-192 -7 60 -62 101 102 -39 413 -36 -502 142 186 11 -118 2 86 -156 -150 -312 -37 -16 89 -179 -48 188 -195 -217 -8 -30 -163 106 -97 97 261 -13 202 -205 : <83>
200 123 136 28 -148 -329 140 -174 297 -135 66 345 -62 -319 485 -160 26 353 -200 -109 -30 127 8 168 92 191 -96 291 189 -73 11 136 -182 -77 -251 12 30 : <85>
-97 -50 22 -88 -82 -132 -103 594 23 -177 176 364 89 -210 316 -69 291 -441 -352 13 235 282 -26 243 31 -263 -443 -126 -248 24 64 -80 206 -159 -100 112 -126 : <88>
-212 -254 -44 -142 -31 41 -32 560 -65 -296 -58 223 -69 -83 -113 275 -159 -388 -204 -125 -77 -3 -238 -213 -50 -124 -184 -102 -32 -162 264 -37 -52 145 91 95 -149 : <95>
-120 94 -94 -242 98 54 -51 395 10 -349 202 344 72 -277 96 110 -12 -151 -475 236 148 283 49 34 284 -248 -210 92 131 -95 114 7 145 221 -153 173 -315 : <85>
-56 -251 -170 -136 -25 127 15 674 -178 107 94 306 20 -73 -76 111 165 -548 -215 141 102 223 177 -65 88 -37 -254 -239 -371 131 147 17 328 -13 -9 121 -142 : <99>
7 -48 27 167 291 203 66 41 -14 76 169 158 -80 50 -319 189 9 200 -84 203 -120 87 113 168 130 19 -10 -259 -498 429 88 -202 408 162 -78 230 31 : <104>
100 -168 -39 -3 -24 -95 159 606 -27 -155 232 248 39 -114 268 -163 170 -300 -294 171 26 212 105 201 189 -38 -365 -62 -264 -66 121 -60 176 28 46 162 -71 : <85>
229 -84 99 -117 -28 -133 -94 -331 -89 358 -161 -20 183 126 -79 148 115 122 365 163 58 -146 45 -10 -292 160 122 -93 -60 409 -92 288 49 -269 -175 -141 211 : <85>
168 -120 105 -65 -24 -161 -133 -286 -120 317 -216 -21 139 161 -111 195 173 150 346 147 -5 -247 -21 -20 -349 160 167 -144 -59 408 -26 283 41 -283 -52 -214 279 : <90>
174 -129 -75 -14 311 276 10 33 -271 125 164 0 162 120 -395 127 -92 100 136 347 -171 -73 235 -193 248 152 139 -119 -251 280 -84 133 397 125 -92 80 -28 : <88>
65 -195 67 107 -102 -337 178 519 97 -228 80 242 -79 -72 394 -107 275 -135 -312 111 -49 80 -90 407 -43 -52 -358 -101 -206 -64 290 -153 -25 -19 229 70 131 : <82>
24 47 187 -48 194 -77 -196 -307 -38 -324 -59 91 200 -14 -15 243 -138 332 51 45 -157 -173 -162 40 105 -72 31 24 226 35 -29 -9 6 112 -162 3 63 : <88>
14 182 109 -76 227 106 -293 -229 -330 -256 -11 152 342 -10 47 104 128 269 -75 259 -7 -102 188 -12 401 26 82 -30 179 129 -175 184 381 106 -155 -75 36 : <90>
-172 -38 16 -341 7 15 -224 197 -113 -24 -105 28 152 62 -192 342 53 -322 0 222 294 36 -180 -17 -328 -317 -97 -175 -1 243 100 105 67 -21 -60 22 -92 : <83>
-97 -185 -137 -210 -282 10 105 342 -9 127 -226 460 -185 -224 76 255 0 -345 -246 -150 74 207 131 -213 -9 215 -115 -49 -7 -2 274 155 -28 58 -87 48 -101 : <82>
134 -189 159 144 -165 -242 111 158 2 -319 -78 267 -18 -140 422 -135 -45 51 -84 -333 -288 -126 -86 -46 178 300 -172 94 63 -310 71 67 -153 -21 33 -31 141 : <95>
351 -17 200 189 -132 -163 99 -130 -110 83 46 112 137 -17 414 -392 202 200 145 -98 -78 -78 216 34 166 458 -47 63 -179 80 -238 303 156 -255 -123 -96 239 : <83>
222 -128 345 289 97 -280 -55 -302 48 -184 -23 92 150 68 230 -19 25 359 229 -201 -329 -229 -165 304 47 121 -140 -112 -169 92 -78 -185 28 -127 -110 10 344 : <88>
141 -298 137 121 -243 -117 146 -78 -142 10 -380 189 -89 40 172 85 -90 68 169 -365 -325 -251 20 -225 24 564 33 -61 -2 -95 127 181 -136 10 79 -99 292 : <82>
183 19 381 350 33 -315 -40 -295 9 -154 -36 -39 60 132 271 -191 227 509 167 -83 -192 -334 -195 288 -159 192 26 -71 -177 198 -84 68 21 -244 102 -152 429 : <104>
126 -75 -68 45 314 347 88 -74 -313 125 50 -41 34 186 -474 178 -97 289 85 404 -199 -144 271 -224 234 285 290 -138 -229 342 6 187 392 258 52 57 45 : <104>
-66 16 -121 -428 152 134 -152 23 -167 -20 -65 -27 156 34 -389 406 -140 -35 -2 459 153 -56 -50 -273 -146 -171 190 32 281 181 92 315 21 156 -63 -33 -185 : <85>
-140 79 99 -192 187 -80 -262 -80 -93 -283 -101 61 178 49 -104 373 80 148 -107 338 75 -111 -189 165 -108 -305 14 -108 208 184 133 0 66 126 16 -34 34 : <82>
194 134 -21 -158 131 165 -147 -417 -265 130 -44 176 249 -83 -89 107 -27 344 98 215 -39 -74 363 -318 348 331 294 128 230 205 -236 453 277 12 -330 -126 -17 : <95>
196 -283 205 149 -290 -353 185 19 170 58 -175 135 -136 -23 285 -69 -31 15 193 -403 -198 -147 -220 14 -307 324 -132 0 -150 -32 110 81 -300 -243 4 -52 265 : <85>
-158 105 -91 -32 283 345 -64 239 -100 -248 256 292 -31 -184 -277 155 -132 102 -353 145 -70 138 121 -212 412 -39 51 12 -102 84 19 28 385 292 -153 172 -278 : <90>
367 -189 105 221 45 6 148 -274 -140 95 -38 237 88 -18 131 -58 -84 317 193 -144 -413 -114 316 -82 443 571 35 -12 -151 48 -118 77 196 30 -199 27 224 : <95>
260 -163 47 49 -166 -27 145 -265 -1 313 -165 182 -91 -74 -11 18 -161 210 265 -279 -220 -132 124 -376 -32 585 200 105 -45 117 -65 374 -79 -161 -215 -100 136 : <88>
11 -198 55 178 -112 -142 85 607 78 -84 203 376 -87 -176 307 -191 241 -315 -263 -200 -29 190 -7 196 66 14 -402 -151 -484 9 92 -138 195 -188 -13 120 13 : <99>
154 5 -44 39 309 225 115 -5 -3 186 325 -20 -8 57 -417 45 -88 244 58 367 -57 64 132 -34 56 50 135 -46 -376 422 -59 71 342 89 -153 168 -80 : <83>
-19 -337 -109 -18 -82 141 99 710 -150 100 100 293 -40 -64 -42 15 61 -587 -133 -93 -1 196 134 -129 100 87 -307 -244 -506 55 114 -26 286 -38 -16 172 -111 : <88>
-287 203 -33 -90 104 220 -165 313 -16 -251 181 432 -47 -290 -31 123 68 -73 -493 18 182 283 69 -51 267 -169 -114 -29 -110 117 34 11 360 132 -213 152 -284 : <82>
328 -294 -46 -36 -208 -179 301 156 -32 282 -79 -21 -87 56 44 -107 -12 -15 196 85 -122 -156 47 -235 -253 438 104 93 -68 41 104 423 -197 -168 128 -129 150 : <85>
51 -112 183 270 -172 -287 139 282 178 -238 73 290 -185 -176 402 -230 111 84 -195 -342 -184 -33 -182 119 -27 187 -203 46 -199 -125 108 -8 -93 -157 67 -9 142 : <90>
298 43 231 43 -156 -534 41 -254 255 -6 -9 254 112 -158 603 -147 284 279 -20 29 45 69 -16 505 -99 63 -227 97 69 108 -8 22 -138 -275 -208 -51 246 : <85>
282 -199 -156 -154 -204 -121 213 160 -103 344 -87 119 -47 -49 53 -50 105 -32 54 220 -20 -67 221 -296 -127 432 168 127 63 85 93 543 -81 -168 58 -196 66 : <99>
304 43 251 74 -174 -493 77 -233 215 -7 -6 250 118 -130 639 -196 300 241 -21 12 58 103 42 534 -35 105 -271 60 -3 111 -25 -8 -71 -234 -203 -7 261 : <83>
-168 144 226 -54 123 -137 -337 -241 55 -280 -85 156 116 -55 -13 294 54 256 -46 -24 37 -119 -302 146 -161 -254 -1 -67 131 200 14 -31 30 -54 -156 -55 68 : <90>
92 54 131 -46 -179 -91 -20 -455 -59 119 -350 153 -50 -50 74 133 -34 378 135 -156 -61 -215 35 -277 -122 459 294 114 246 141 -9 455 -136 -93 -110 -216 193 : <104>
-29 71 166 8 195 -15 -201 -291 -19 -235 -24 10 72 5 -203 209 -159 422 100 -10 -177 -285 -260 -173 -79 -4 226 68 164 119 -49 165 -20 8 -92 -100 56 : <99>
-138 81 -85 -340 189 130 -207 -52 -164 -114 -89 12 97 12 -398 428 -107 141 -69 405 76 -141 -98 -288 -120 -144 283 44 332 180 110 319 35 172 -9 -100 -137 : <90>

-23 322 375 -207 479 -239 -127 -230 14 -210 313 196 99 -100 -185 -119 -239 78 -152 130 -94 -754 332 -229 122 190 345 126 254 478 83 295 -102 47 129 -46 15 : (94)
251 -206 -3 -138 -33 60 -69 -50 62 -2 54 -22 -50 -8 45 -283 151 161 44 40 -59 68 -38 165 286 -236 -79 174 -121 58 -19 -286 10 -28 269 191 -9 : (97)
-221 14 193 -164 146 -9 210 10 -74 -128 -64 -48 100 81 54 -15 -268 113 -181 175 244 98 16 -332 -49 -140 -100 276 213 366 -187 37 -109 150 81 -71 269 : (101)
84 -47 -279 49 -264 352 -158 132 -121 -24 -97 60 77 163 -134 37 122 107 59 66 220 294 -318 90 -176 -184 -78 -24 -199 34 -322 -180 168 -19 -151 -17 -49 : (89)
319 -98 -70 -87 -160 64 84 23 112 -14 -114 -113 75 147 200 -313 25 -89 -40 221 -31 344 156 118 431 -219 -193 102 18 -82 22 -144 -218 121 165 158 83 : (95)
63 -29 305 -273 228 -23 86 -96 195 -150 -79 -296 243 127 -126 -74 -194 -142 -300 276 -274 139 9 99 -28 -276 -128 312 104 190 18 -42 -66 200 101 92 -116 : (97)
195 191 -362 -81 -235 119 -139 50 96 99 49 143 55 -142 93 -130 198 -118 157 7 -69 53 37 168 116 -15 67 -117 -62 -148 5 -123 113 -164 279 93 -27 : (94)
59 11 -148 -47 -320 175 -262 63 -31 24 21 338 -108 -58 -8 -56 60 207 60 -200 230 141 10 126 151 21 87 -149 -16 -1 -154 -277 15 24 229 -29 76 : (108)
139 337 134 -243 204 -134 -282 -237 53 -33 276 169 68 -340 -180 -211 60 -92 4 -59 -385 -573 358 161 198 120 385 37 116 62 143 46 153 -213 420 166 -156 : (94)
240 -9 -54 26 -224 166 60 4 -218 -30 -78 -158 103 144 25 -318 121 -36 68 179 74 259 37 33 139 -373 -43 186 -115 2 -241 -85 74 -53 -124 230 99 : (101)
-132 -29 -16 -13 -252 193 -295 6 -199 -17 38 390 -153 -81 -153 47 -4 406 80 -279 394 58 -107 -27 -108 -43 178 -35 -27 157 -385 -262 149 -26 146 -85 104 : (91)
78 223 25 -131 105 107 -372 61 289 -53 338 231 -8 -98 -149 22 54 60 -202 -186 -214 -366 -54 472 36 267 12 -275 -101 113 229 -190 82 108 242 -122 -160 : (89)
-184 210 320 -106 54 162 -228 -4 -79 -192 -4 90 147 76 -350 136 -276 22 -372 -70 20 -11 89 142 -154 73 63 -27 165 184 -180 -17 37 224 -43 -152 -45 : (101)
219 -228 -140 -142 -312 75 16 -49 157 31 -238 -47 67 116 56 -98 21 41 147 173 82 565 -180 -5 -57 -497 -24 225 -67 -3 -251 -256 -31 56 140 151 -65 : (95)
35 16 -519 42 -449 259 129 200 -117 124 -174 54 38 38 261 -74 166 12 248 102 373 508 -203 -148 -71 -255 -138 18 -103 -81 -319 -160 108 -139 64 42 243 : (103)
217 -99 69 31 -227 299 -318 -26 -173 -131 -189 73 81 210 -292 -100 -46 61 -150 31 61 307 133 260 250 -92 -3 -22 13 -128 -283 -154 -63 131 -78 42 -141 : (104)
-2 163 174 -183 -19 -129 -268 -145 167 -52 261 367 -78 -139 -128 -7 -82 257 74 -169 84 -312 -34 -20 -185 -64 386 -9 8 373 -68 -113 60 70 195 -47 -30 : (108)
398 43 -148 31 24 121 -44 69 49 -82 84 -22 104 210 91 -310 103 -60 -41 280 -36 -78 127 129 457 21 -154 -54 -79 16 97 36 -191 76 -60 68 15 : (103)
38 -98 -127 30 -101 243 -235 1 -300 -48 59 223 -77 9 -175 -82 147 355 138 -54 299 -82 -176 -62 4 -92 107 66 -151 186 -343 -164 191 -147 -15 30 38 : (89)
46 207 -54 -90 -143 12 139 -19 101 -49 -119 -124 263 150 1 5 -128 -190 38 303 57 283 -121 -167 -392 -394 78 179 15 178 -239 107 45 75 -162 34 2 : (104)
-88 258 -356 -62 -104 150 173 196 36 9 -117 5 213 55 195 56 -76 -205 -40 247 176 236 -21 -188 -62 36 -167 -41 132 27 -88 108 -48 12 72 -114 198 : (104)
-47 -29 -77 -87 -357 251 -108 54 6 28 -143 -22 66 24 -124 76 35 42 0 -87 87 500 -296 204 -375 -376 -26 82 -137 -8 -331 -333 259 20 60 50 -55 : (89)
26 -96 -170 -1 -255 280 36 44 -370 9 -180 -89 56 35 -23 -174 141 75 96 81 215 358 -77 -66 38 -323 -69 226 -78 -21 -393 -177 205 -178 11 184 145 : (89)
219 -57 -80 -96 -331 136 -396 -91 27 125 215 220 -201 -275 -105 -225 362 250 236 -377 -108 -19 -141 470 4 -253 218 -20 -319 -78 -114 -517 382 -230 385 244 -136 : (89)
237 -184 259 -189 131 -49 -242 -261 32 -158 -26 94 49 77 -286 -142 -103 199 -17 153 -65 -96 80 -31 161 -217 231 258 64 226 -160 -61 -100 75 105 119 -217 : (95)
-6 339 149 -17 43 22 -132 71 130 -129 250 201 53 91 -23 -27 -169 37 -210 -23 92 -254 102 102 -8 164 42 -194 50 269 53 59 -108 252 -53 -187 107 : (103)
-54 206 238 -160 251 -90 129 -141 -144 -156 35 -115 216 24 -107 -133 -180 -59 -93 280 -11 -213 151 -304 -78 -182 150 326 175 352 -155 230 26 -15 -44 81 94 : (91)
153 -116 174 -124 26 170 -175 -109 -196 -114 -98 -85 92 37 -253 -203 12 38 -151 66 -130 90 162 180 286 -153 -3 205 43 -25 -166 -149 52 -23 124 184 -105 : (101)
275 -239 127 -70 3 196 -461 -126 -182 -77 120 209 -151 -69 -286 -276 192 344 -31 -190 -72 -195 125 360 505 24 90 32 -112 -21 -91 -342 76 -86 272 167 -156 : (97)
362 31 -49 -131 -338 22 -201 -111 264 51 7 20 58 -7 -51 -181 134 -80 147 0 -204 262 -65 341 -76 -411 179 35 -176 -78 -69 -268 108 17 140 216 -224 : (95)
143 284 -87 -35 -91 74 -493 -52 37 56 512 417 -176 -310 -161 -143 322 246 192 -386 -87 -602 -89 387 -71 113 364 -242 -298 141 42 -249 384 -228 237 58 -111 : (89)
267 462 -5 -23 64 48 -182 67 248 -74 379 16 166 60 -65 -152 96 -214 -123 71 -290 -405 11 398 -44 82 60 -239 -185 144 248 63 90 100 -134 -5 -125 : (97)
169 524 92 0 -14 17 -95 39 123 -155 189 36 262 196 -105 -75 -143 -272 -180 193 -93 -220 149 122 -106 38 153 -186 21 216 72 242 -66 233 -323 -76 -31 : (108)
150 144 -15 -116 141 37 -100 -1 221 -113 101 16 185 134 -118 7 -62 -52 -92 230 -98 -144 -117 56 -112 -44 19 5 -38 231 27 66 -33 127 -60 -61 -149 : (91)
-37 162 -466 -66 -101 185 115 261 72 106 102 63 24 -101 315 -61 186 -36 56 46 131 54 -157 14 71 91 -253 -110 -79 21 70 -135 94 -120 279 -44 246 : (89)
-175 335 270 -99 237 -19 -222 -133 -250 -179 180 285 62 -125 -271 -20 -212 127 -154 -45 100 -522 320 -187 55 240 328 26 260 315 -149 203 33 -25 85 -96 84 : (104)
234 114 2 -45 -73 178 -465 -9 52 -26 284 247 -74 -103 -215 -151 204 136 -42 -242 -168 -292 26 508 191 123 124 -218 -191 -16 65 -267 168 -33 181 51 -181 : (97)
63 -111 -66 -61 -79 196 91 161 140 -171 -300 -58 234 454 -3 113 -291 -33 -252 388 263 523 -138 -137 20 -121 -294 37 129 175 -167 17 -355 421 -216 -191 37 : (108)
97 -112 -58 -183 119 14 -66 -155 -201 -14 -13 81 -6 -185 -35 -248 103 153 126 98 3 -154 175 -174 355 -77 118 283 104 65 -140 -64 58 -268 396 201 44 : (103)
120 111 119 -209 398 -91 -133 -124 217 -163 190 67 162 42 -193 -12 -109 44 -100 255 -166 -451 -38 -70 -32 39 130 116 48 375 85 144 -59 71 58 -50 -188 : (91)
-85 443 210 -183 305 -148 155 -72 66 -143 167 -109 277 -4 -33 -64 -218 -219 -172 277 -129 -345 149 -207 -193 -48 131 170 181 378 41 310 13 61 -41 -15 87 : (91)
-17 243 198 -158 203 -62 -359 -186 -89 -73 386 326 -68 -286 -270 -109 56 244 39 -210 -82 -684 110 52 -12 117 418 20 -4 313 -33 -34 243 -171 248 42 -66 : (101)
-131 176 -192 -158 -136 109 2 178 210 80 109 116 -4 -151 182 40 38 1 -62 -135 48 119 -135 159 -98 32 -143 -113 -18 53 57 -246 105 25 369 -84 155 : (97)
-128 426 257 -181 271 -120 225 -72 14 -192 -27 -181 370 102 -53 -16 -368 -317 -278 392 -83 -116 256 -296 -156 -69 75 217 328 320 -43 390 -113 159 -104 -44 109 : (94)
-26 68 473 -274 291 -132 66 -240 -14 -244 -149 -172 286 126 -253 -59 -393 -111 -288 339 -133 1 258 -229 -5 -230 143 401 335 318 -148 199 -160 198 6 67 -62 : (95)

-51 -168 282 113 -202 68 -204 -120 357 -419 279 49 240 -221 99 -83 -409 -375 -81 2 -11 -211 289 -9 -213 -179 -122 -58 205 369 268 117 260 37 225 -136 75 : <285>
-253 -107 123 -209 365 -4 209 -111 105 76 -143 97 -181 15 -150 234 155 167 75 -22 106 -168 435 -39 -411 -96 -161 69 137 -210 61 89 123 -378 212 295 -228 : <285>
148 -2 274 257 -272 103 -130 142 21 -26 316 -120 65 -152 -154 70 136 -125 -406 -198 181 -39 156 -63 156 -223 71 -283 89 355 117 -147 -12 225 21 14 113 : <276>
-417 -52 -190 -223 219 -117 316 -111 -7 -222 -154 101 -21 108 -177 227 -121 -46 195 -121 -155 -57 568 44 -426 -44 -85 375 162 -170 -20 373 92 -359 22 160 -105 : <273>
-278 -168 140 -176 392 79 220 -215 105 -61 -179 105 -74 68 -101 266 139 210 188 -53 80 -134 506 -2 -499 -36 -147 102 195 -168 33 125 60 -461 214 213 -299 : <284>
-63 148 182 -57 162 -140 -95 -160 -6 418 -103 92 -541 6 10 217 293 117 -22 39 162 -174 60 -310 35 -137 235 -420 35 116 77 41 -214 72 -48 107 -23 : <276>
34 136 225 102 -50 18 -73 114 -13 465 182 -268 -350 -88 -502 154 440 -19 -419 91 329 -174 24 -154 21 -132 -289 -183 72 -47 122 20 121 -110 82 505 57 : <292>
-41 -194 149 -84 115 219 74 -268 293 -151 131 84 426 -5 261 -31 -260 204 -227 78 214 -121 207 -98 -400 -359 -91 -156 88 77 -60 -163 388 -101 313 198 45 : <291>
-190 -162 -67 -304 473 -118 102 -32 101 139 -222 231 -122 85 -122 191 -70 278 121 -120 46 -148 493 -119 -372 -176 191 158 26 -256 -195 92 -90 -353 74 267 -178 : <273>
113 -62 184 214 -389 206 -232 39 5 -117 373 -205 -2 -133 -344 6 41 -258 -283 -238 100 2 83 -7 151 -150 -21 -136 198 432 247 76 -52 96 -120 51 113 : <284>
-450 221 -274 -243 140 52 436 -493 -185 -102 -211 11 -185 239 92 239 79 72 135 52 -129 82 184 -63 -278 -31 -123 6 141 -9 100 388 106 -160 -172 140 35 : <276>
64 -238 133 231 -293 64 -121 146 102 -466 309 58 410 -116 -69 8 -347 -246 -89 -382 -65 6 441 22 -43 -205 266 81 182 444 0 39 -57 108 -1 -201 57 : <273>
158 271 -226 -30 96 219 30 55 -303 280 -29 -103 -297 11 -253 21 125 129 -309 -87 -10 118 -56 -159 270 -44 70 -147 -140 141 21 99 -232 24 -461 264 163 : <291>
-266 84 -77 -51 -142 87 61 -463 11 -312 34 8 57 111 197 106 -134 -122 8 -52 -84 46 165 -47 -128 -134 82 -168 174 314 149 267 15 108 -135 -155 134 : <270>
-220 -53 -179 -171 278 56 289 -201 30 -349 -169 253 207 73 238 67 -400 71 202 -63 -218 -4 445 -55 -370 -83 86 188 57 59 -73 226 82 -201 -27 -23 -40 : <270>
314 -122 85 98 -112 162 -278 207 76 -21 254 81 58 -205 -104 -162 -342 -89 -214 -215 0 -47 81 -167 171 -231 264 -113 -8 414 56 -48 -116 119 -162 44 127 : <273>
42 -114 150 110 -142 346 -44 -234 113 -434 196 33 287 -90 179 -61 -280 -112 -58 -125 -47 26 179 -5 -106 -122 -3 -153 168 474 216 60 81 46 -26 -157 39 : <285>
-35 106 -230 133 -358 74 -47 -26 -131 -351 221 -108 209 17 -122 -9 -284 -300 -226 -245 -167 139 191 4 147 -134 169 53 74 404 30 267 -105 206 -347 -124 300 : <276>
-227 -101 -227 -301 341 198 293 -128 -37 -66 -130 8 30 114 -282 121 -48 215 -3 -109 -16 23 388 59 -390 -83 -213 316 81 -239 -33 209 121 -485 -45 408 -116 : <285>
16 -175 -17 -153 567 112 198 3 21 174 -223 220 96 113 -29 149 -59 509 89 -65 110 -73 424 -195 -405 -126 170 120 -24 -198 -346 -36 -69 -437 85 358 -225 : <292>
-54 96 -8 -188 473 224 483 -9 -77 205 -170 84 -145 -40 -11 80 89 314 -81 172 48 -77 166 -136 -313 -59 -392 33 -41 -193 61 -13 358 -376 112 521 -119 : <291>
-108 29 -334 -35 64 480 499 -180 -335 -533 -72 44 192 84 -14 12 -296 -2 257 -217 -400 295 257 71 -185 147 -166 345 152 310 156 407 40 -308 -388 47 -53 : <284>
-390 91 -99 -249 279 -184 206 -234 -102 200 -253 59 -409 199 -185 375 319 165 124 -96 41 -63 375 -101 -235 -74 118 -5 116 -193 -36 255 -173 -216 -72 196 -120 : <270>
-163 -43 -41 -10 120 -123 82 -62 197 -361 -24 234 251 -69 238 -15 -574 -199 130 70 -198 -173 446 -112 -348 -105 38 188 60 140 -51 257 195 -96 118 -84 68 : <291>
-423 259 -429 -34 -146 -141 103 -352 -138 -397 -78 -72 69 220 -32 162 -267 -320 54 -40 -287 83 356 13 -131 26 79 207 111 146 -41 621 -114 14 -345 -170 255 : <282>
-9 250 205 149 173 -17 -3 -98 -114 222 -146 44 -464 -36 4 217 272 -4 91 95 2 -119 143 -258 31 127 70 -293 44 209 132 205 -244 -15 -117 -11 -82 : <292>
-167 13 -56 -60 41 297 391 -263 -53 -357 19 52 217 25 185 46 -170 28 7 -35 -118 85 218 4 -269 -94 -204 21 141 205 157 131 294 -118 -7 75 9 : <270>
-283 98 -259 -195 304 -85 284 -134 -37 -56 -205 118 -47 102 -24 124 -224 32 118 85 -149 -76 369 -108 -352 -30 -83 260 23 -145 -99 354 117 -302 -53 226 16 : <282>
-67 28 239 397 -380 -113 -7 55 -8 -324 252 -13 133 -89 2 154 -85 -386 10 -149 -63 -65 339 -102 -18 -56 131 -63 246 491 95 198 -5 187 42 -233 78 : <282>
363 -71 203 84 -59 437 -57 -22 112 -54 270 106 171 -242 263 -263 -360 59 -258 24 59 -31 -164 -225 64 -268 -13 -344 -10 511 209 -210 250 137 -10 127 135 : <270>
-39 25 120 -67 185 -145 -97 150 56 234 -35 65 -380 -120 -275 141 106 -45 -82 -75 62 -200 303 -132 -30 -95 65 -46 16 -25 83 92 -124 -101 -2 177 -58 : <273>
166 -19 11 303 -241 214 222 275 -141 -384 269 23 363 -163 -25 -69 -346 -209 -113 -212 -180 92 242 -54 19 -83 -16 151 91 462 51 71 168 52 -99 5 115 : <291>
295 -100 146 206 -104 199 -199 314 46 -192 252 13 177 -247 -175 -94 -230 -154 -292 -277 -22 -21 273 -18 155 -131 132 -38 -11 373 82 -76 -112 95 -111 -49 69 : <273>
251 -47 97 74 -237 550 -49 -126 -1 -122 347 -124 136 -152 -37 -200 -168 -28 -330 -76 73 89 -192 -71 100 -207 -185 -242 101 490 315 -55 215 56 -149 201 156 : <285>
-6 -263 258 -64 175 -43 -68 195 148 228 89 34 -104 -67 -397 192 196 167 -146 -230 279 -190 417 -72 -215 -253 75 18 124 -121 -61 -126 -28 -254 223 349 -187 : <285>
151 25 291 323 -229 7 -278 94 63 40 257 -106 -1 -118 -168 80 71 -174 -264 -89 163 -117 171 -158 108 -123 140 -249 102 358 40 18 -131 155 4 -22 97 : <292>
-634 263 -204 -95 37 -354 313 -253 -217 77 -196 -185 -354 307 -415 534 488 -95 50 -50 18 -33 499 14 -279 39 -99 181 218 -283 -61 514 -99 -228 -76 191 -16 : <282>
-249 123 -29 -77 358 -6 364 -130 -134 124 -242 50 -233 118 -119 285 205 172 167 80 -16 -69 352 -137 -343 73 -151 111 96 -156 -36 275 35 -375 18 292 -168 : <292>
210 -21 -37 178 -245 242 70 267 -225 -66 278 -94 105 -80 -305 3 -21 -35 -286 -360 -6 155 118 -54 205 -173 128 7 60 365 32 -26 -76 81 -258 162 118 : <270>
212 79 8 339 -254 93 -131 215 -122 -191 222 -34 117 -126 -140 -40 -262 -274 -123 -176 -141 38 179 -137 188 -9 190 17 43 492 14 199 -173 136 -267 -98 169 : <292>
164 62 61 126 -158 272 -93 -158 -33 -203 152 70 56 -96 232 -87 -241 -84 -110 -113 -86 67 -15 -155 160 -129 210 -321 41 574 184 38 -96 250 -242 -179 153 : <270>
265 93 221 322 -263 256 -230 69 28 -23 329 -198 112 -172 -140 -67 -10 -168 -445 -11 144 -36 1 -107 178 -114 -81 -277 32 415 141 -28 28 168 -73 59 195 : <292>
